Here is a tiny trained network, its code and every weight. The questions are about switching its units off for an input and a class, where a switched-off unit gives its printed mean instead of its output.

import numpy as np


def w(rows, s, z=0):
    codes = np.array(rows[::2]) - 128.0
    scale = np.full(codes.shape[1], s)
    scale[-1] = z or s
    return codes * scale


def f(y):
    return y / 2 * (1 + np.tanh(0.7978845608 * (y + 0.044715 * y**3)))


def log_softmax(a):
    a = a - a.max(-1, keepdims=True)
    return a - np.log(np.exp(a).sum(-1, keepdims=True))


def net(x, mask):
    res = np.array(x, float).reshape(1, 5) / 4 @ E
    y = f(res @ A[0][:, :-1].T + A[0][:, -1])
    res = res + np.where(mask, y, B[0][:, -1]) @ B[0][:, :-1]
    return log_softmax(res[-1] @ U[:, :-1].T + U[:, -1])


A, B = {}, {}
E = w([
[168,110,19],'x0',
[102,65,143],'x1',
[107,79,176],'x2',
[121,253,102],'x3',
[253,104,168],'x4',
],0.0056)
A[0] = w([
[117,111,140,116],'N0',
[157,104,104,188],'N1',
[129,248,108,5],'N2',
[158,125,114,212],'N3',
[150,81,148,146],'N4',
[69,86,157,143],'N5',
[72,62,66,154],'N6',
[98,163,229,89],'N7',
[114,146,133,147],'N8',
[239,62,129,83],'N9',
[131,129,102,80],'N10',
[153,179,81,239],'N11',
],0.017,0.0025)
B[0] = w([
[125,115,153,134],'N0',
[129,93,83,166],'N1',
[116,220,53,235],'N2',
[142,112,86,164],'N3',
[162,68,140,180],'N4',
[80,100,228,180],'N5',
[9,95,138,191],'N6',
[204,187,180,194],'N7',
[118,153,126,138],'N8',
[255,43,98,254],'N9',
[97,116,116,128],'N10',
[97,145,33,218],'N11',
],0.029,0.007)
U = w([
[225,139,142,255],'0',
[91,73,184,99],'1',
[91,114,175,68],'2',
[152,236,13,96],'3',
[252,16,113,64],'4',
[131,102,39,200],'5',
[223,203,228,124],'6',
],0.0047,0.0048)

Each question gives the input, the list of numbers given to net, and the class t.
The units are the neurons (one row each of A and B). Each row of codes is followed by its name. A weight is (code - 128) times the scale printed after its matrix; where a second scale follows, it is the last column's (A, B and U).
mask holds one flag per neuron, in row order. A switched-off neuron (its flag False) gives its mean, the last column of its row in B, instead of its output. The means were averaged over made-up inputs and are rounded, as every weight is.
A unit's drop is (log p(t) with every unit on - log p(t) with that unit switched off) / (log p(t) with every unit on - log p(t) with every unit switched off).
The circuit of an input: a set's keep is (log p(t) with only the set's units on - log p(t) with every unit switched off) / (log p(t) with every unit on - log p(t) with every unit switched off). Starting from all 12 units, units are removed one at a time, each time the one whose removal leaves the highest keep (on an exact tie, the one counted first), for as long as the keep stays at least 0.8.
units of the circuit, in order: the units of the circuit, biggest drop first
most important unit: the unit with the biggest drop
k most important neurons: the k neurons with the biggest drops, biggest first
drop of u: that unit's drop, to one decimal
input [1,5,-8,-5,-8], class 2: most important unit	N9
input [-1,1,7,-6,-1], class 1: units of the circuit, in order	[N5; N6]
input [7,5,8,3,-1], class 1: units of the circuit, in order	[N2; N6; N9]
input [6,3,-1,-3,-2], class 1: units of the circuit, in order	[N6; N2]
input [-8,-3,-3,4,8], class 6: 2 most important neurons	[N7; N1]
input [-8,-8,-1,1,-2], class 6: 2 most important neurons	[N7; N11]
input [-8,7,-6,-3,-6], class 2: 3 most important neurons	[N6; N9; N5]
input [4,1,-1,2,4], class 4: units of the circuit, in order	[N2; N9]
input [4,-4,5,-2,-5], class 1: units of the circuit, in order	[N2; N6; N9]
input [4,3,8,-1,1], class 1: 3 most important neurons	[N6; N5; N7]
input [-1,0,-3,1,-1], class 3: 2 most important neurons	[N9; N5]
input [0,4,-2,5,8], class 4: 2 most important neurons	[N9; N2]
input [5,2,1,1,3], class 4: 2 most important neurons	[N2; N9]
input [-8,7,1,1,-8], class 6: units of the circuit, in order	[N7]
input [-7,4,3,-6,-6], class 1: 2 most important neurons	[N6; N5]
input [4,4,-2,5,3], class 3: drop of N5	0.1
input [-3,-2,-3,-2,-8], class 2: drop of N9	0.2
input [-8,0,-1,-6,-6], class 6: drop of N7	1.1
